Here is a tiny trained network, its code and every weight. The questions are about switching its units off for an input and a target symbol, where a switched-off unit gives its printed mean instead of its output.

import numpy as np


def w(rows, s, z=0):
    codes = np.array(rows[::2]) - 128.0
    scale = np.full(codes.shape[1], s)
    scale[-1] = z or s
    return codes * scale


def f(y):
    return np.maximum(y, 0)


def softmax(a):
    e = np.exp(a - a.max(-1, keepdims=True))
    return e / e.sum(-1, keepdims=True)


def log_softmax(a):
    a = a - a.max(-1, keepdims=True)
    return a - np.log(np.exp(a).sum(-1, keepdims=True))


def net(x, mask):
    ids = ['αβγεζηλμπστφψω'.index(c) for c in x.split()]
    T = len(ids)
    res = E[ids] + P[:T]
    u = 0
    for l in range(2):
        q, k, v = (res @ M[l].T for M in (Q, K, V))
        z = softmax(np.where(np.tri(T) > 0, q @ k.T / 2**0.5, -1e9)) @ v
        res = res + np.where(mask[u], z, O[l][:, -1]) @ O[l][:, :-1]
        u += 1
        y = f(res @ A[l][:, :-1].T + A[l][:, -1])
        res = res + np.where(mask[u : u + 12], y, B[l][:, -1]) @ B[l][:, :-1]
        u += 12
    return log_softmax(res[-1] @ U[:, :-1].T + U[:, -1])


Q, K, V, O, A, B = {}, {}, {}, {}, {}, {}
E = w([
[199,132,69,82,60],'α',
[134,162,225,86,98],'β',
[47,117,110,198,164],'γ',
[75,70,148,81,199],'ε',
[201,114,161,168,213],'ζ',
[139,102,37,148,99],'η',
[108,63,172,167,76],'λ',
[148,134,130,122,83],'μ',
[126,210,145,91,88],'π',
[178,136,142,96,181],'σ',
[74,197,203,138,253],'τ',
[200,172,105,158,160],'φ',
[96,177,96,124,108],'ψ',
[111,112,73,201,230],'ω',
],0.012)
P = w([
[85,81,253,148,157],'0',
[134,167,62,72,152],'1',
[172,172,95,134,64],'2',
[101,83,235,144,143],'3',
[122,164,38,21,210],'4',
[171,175,94,139,60],'5',
[113,73,214,137,148],'6',
[120,170,38,15,215],'7',
[175,179,91,141,60],'8',
[121,67,193,137,146],'9',
],0.0059)
Q[0] = w([
[70,50,194,204,149],'0.h0',
[46,254,11,90,177],'0.h0',
],0.0061)
K[0] = w([
[220,227,136,90,60],'0.h0',
[156,1,142,141,173],'0.h0',
],0.0068)
V[0] = w([
[111,70,114,4,131],'0.h0',
[175,106,215,119,28],'0.h0',
],0.0034)
O[0] = w([
[110,54,143,2,183,100],'0.h0',
[186,98,180,143,58,4],'0.h0',
],0.0049,0.0013)
A[0] = w([
[164,70,148,188,22,144],'0.n0',
[87,158,67,75,184,85],'0.n1',
[85,106,116,172,227,55],'0.n2',
[237,162,215,146,73,192],'0.n3',
[145,132,73,158,58,13],'0.n4',
[107,87,228,39,209,68],'0.n5',
[15,147,218,215,103,101],'0.n6',
[51,109,255,106,124,253],'0.n7',
[221,206,67,80,14,169],'0.n8',
[171,226,190,176,147,104],'0.n9',
[127,6,222,186,67,162],'0.n10',
[162,107,78,160,77,19],'0.n11',
],0.0077,0.0042)
B[0] = w([
[156,59,32,177,169,162],'0.n0',
[244,148,108,140,89,183],'0.n1',
[174,71,156,141,43,212],'0.n2',
[167,146,254,137,166,189],'0.n3',
[56,106,65,37,131,135],'0.n4',
[14,136,170,197,92,191],'0.n5',
[44,8,123,100,132,193],'0.n6',
[26,140,110,39,89,254],'0.n7',
[65,39,213,145,64,205],'0.n8',
[135,173,197,151,199,166],'0.n9',
[149,212,50,201,53,191],'0.n10',
[17,106,84,80,174,133],'0.n11',
],0.0087,0.0052)
Q[1] = w([
[126,101,125,11,172],'1.h0',
[167,134,70,255,6],'1.h0',
],0.0052)
K[1] = w([
[96,148,146,2,81],'1.h0',
[142,65,137,231,114],'1.h0',
],0.0073)
V[1] = w([
[254,69,124,171,56],'1.h0',
[163,181,157,13,25],'1.h0',
],0.0038)
O[1] = w([
[254,89,73,156,61,3],'1.h0',
[179,93,182,78,146,77],'1.h0',
],0.0063,0.0023)
A[1] = w([
[85,102,2,157,65,37],'1.n0',
[158,173,135,145,219,20],'1.n1',
[84,121,146,107,11,2],'1.n2',
[29,102,101,103,55,22],'1.n3',
[73,75,128,1,87,9],'1.n4',
[161,182,67,177,199,163],'1.n5',
[181,144,67,203,127,122],'1.n6',
[154,235,226,114,102,44],'1.n7',
[79,32,73,41,145,145],'1.n8',
[197,103,118,161,74,96],'1.n9',
[67,136,199,47,44,85],'1.n10',
[69,147,186,166,118,4],'1.n11',
],0.0076,0.0048)
B[1] = w([
[172,207,155,172,194,194],'1.n0',
[133,202,14,93,182,136],'1.n1',
[219,149,123,127,57,193],'1.n2',
[158,31,128,186,139,238],'1.n3',
[255,106,119,111,207,200],'1.n4',
[73,174,47,84,102,160],'1.n5',
[161,192,92,127,109,161],'1.n6',
[175,192,110,194,219,170],'1.n7',
[157,106,80,83,217,217],'1.n8',
[84,55,203,165,139,151],'1.n9',
[112,185,88,72,78,255],'1.n10',
[211,158,182,171,77,182],'1.n11',
],0.0082,0.0079)
U = w([
[213,110,112,92,94,119],'α',
[182,186,137,81,129,93],'β',
[32,76,136,189,152,210],'γ',
[78,136,75,17,163,184],'ε',
[191,175,118,146,209,3],'ζ',
[192,82,122,159,194,33],'η',
[164,129,124,215,82,56],'λ',
[94,90,178,141,49,166],'μ',
[167,176,142,135,66,74],'π',
[139,98,208,118,173,115],'σ',
[21,191,136,112,128,212],'τ',
[158,123,201,202,159,57],'φ',
[58,148,107,117,21,194],'ψ',
[128,217,2,118,75,182],'ω',
],0.009,0.0064)

Each question gives the input, a string of symbols that net reads in full, and the target symbol t.
The units are the heads (2 rows each of Q, K, V and O) and the neurons (one row each of A and B). Each row of codes is followed by its name. A weight is (code - 128) times the scale printed after its matrix; where a second scale follows, it is the last column's (O, A, B and U).
mask holds one flag per unit, layer by layer, with each layer's heads first. A switched-off unit (its flag False) gives its mean, the last column of its rows in O or B, instead of its output. The means were averaged over made-up inputs and are rounded, as every weight is.
A unit's drop is (log p(t) with every unit on - log p(t) with that unit switched off) / (log p(t) with every unit on - log p(t) with every unit switched off).
The circuit of an input: a set's keep is (log p(t) with only the set's units on - log p(t) with every unit switched off) / (log p(t) with every unit on - log p(t) with every unit switched off). Starting from the 12 units with the biggest drops (on a tie, the unit counted first), units are removed one at a time, each time the one whose removal leaves the highest keep (on an exact tie, the one counted first), for as long as the keep stays at least 0.8.
units of the circuit, in order: the units of the circuit, biggest drop first
unit that matters most: the unit with the biggest drop
top k neurons: the k neurons with the biggest drops, biggest first
k most important neurons of layer l: the k neurons of layer l with the biggest drops, biggest first
input φ ε λ β, target π: top 2 neurons -> [0.n10, 1.n10]
input ψ ζ β τ ω, target ω: units of the circuit, in order -> [1.n5, 0.n8, 0.n1]
input τ τ τ ε ω, target ω: units of the circuit, in order -> [0.n1, 0.n8, 1.n5]
input ω τ ζ α, target μ: unit that matters most -> 0.n8
input τ γ η π λ γ, target γ: 2 most important neurons of layer 0 -> [0.n6, 0.n7]
input ψ β α, target α: top 4 neurons -> [0.n8, 0.n4, 1.n4, 1.n2]
input μ ε α, target α: top 2 neurons -> [0.n8, 1.n4]
input γ ζ ω ω ζ ζ φ, target ζ: 2 most important neurons of layer 1 -> [1.n7, 1.n10]
input ω μ φ ε ω φ γ τ, target τ: units of the circuit, in order -> [0.n5, 1.n4]
input μ λ ω τ ψ β ω ψ ψ, target ψ: top 2 neurons -> [0.n8, 1.n4]
input ω ω ω ζ φ γ γ, target η: 3 most important neurons of layer 1 -> [1.n3, 1.n8, 1.n4]
input ω ω η λ λ η ψ, target ε: top 2 neurons -> [0.n10, 0.n5]
input γ ω τ φ ζ γ π, target β: 3 most important neurons of layer 1 -> [1.n10, 1.n4, 1.n7]
input π β α ψ ε ε γ λ, target ε: most important neuron of layer 1 -> [1.n11]
input ε γ τ π, target β: 4 most important neurons of layer 0 -> [0.n7, 0.n3, 0.n0, 0.n10]
input λ φ λ ε β ω φ ε β, target β: 3 most important neurons of layer 1 -> [1.n10, 1.n7, 1.n3]
input λ ε π, target π: top 2 neurons -> [0.n8, 1.n10]
input τ ω μ ω λ ψ τ ω ω α, target μ: top 2 neurons -> [0.n7, 0.n8]
input ω ω α ω ω τ, target τ: 2 most important neurons of layer 0 -> [0.n9, 0.n7]
input τ γ ω ε μ ψ, target ψ: 3 most important neurons of layer 0 -> [0.n8, 0.n7, 0.n6]
input ω ω μ σ ψ α τ ω λ, target λ: most important neuron of layer 1 -> [1.n0]
input φ λ ζ ω γ γ φ ζ, target ω: top 3 neurons -> [0.n8, 0.n7, 1.n5]
input α τ τ γ, target η: top 3 neurons -> [0.n6, 1.n3, 1.n4]
input ω ω ε μ, target ψ: 2 most important neurons of layer 0 -> [0.n10, 0.n3]
input ω ω τ ε, target α: top 4 neurons -> [0.n7, 1.n4, 1.n2, 1.n3]
input τ α β, target β: top 3 neurons -> [1.n10, 1.n7, 0.n7]
input ψ τ μ ε ε α λ, target λ: top 4 neurons -> [0.n10, 0.n0, 1.n0, 1.n3]
input γ ω λ π ω ζ τ ω μ, target μ: top 2 neurons -> [0.n8, 0.n7]
input φ ω η λ η γ ε ζ ζ, target ζ: 2 most important neurons of layer 1 -> [1.n7, 1.n1]
input ω μ ω γ ω φ ε ω γ, target γ: top 3 neurons -> [0.n6, 0.n10, 1.n10]
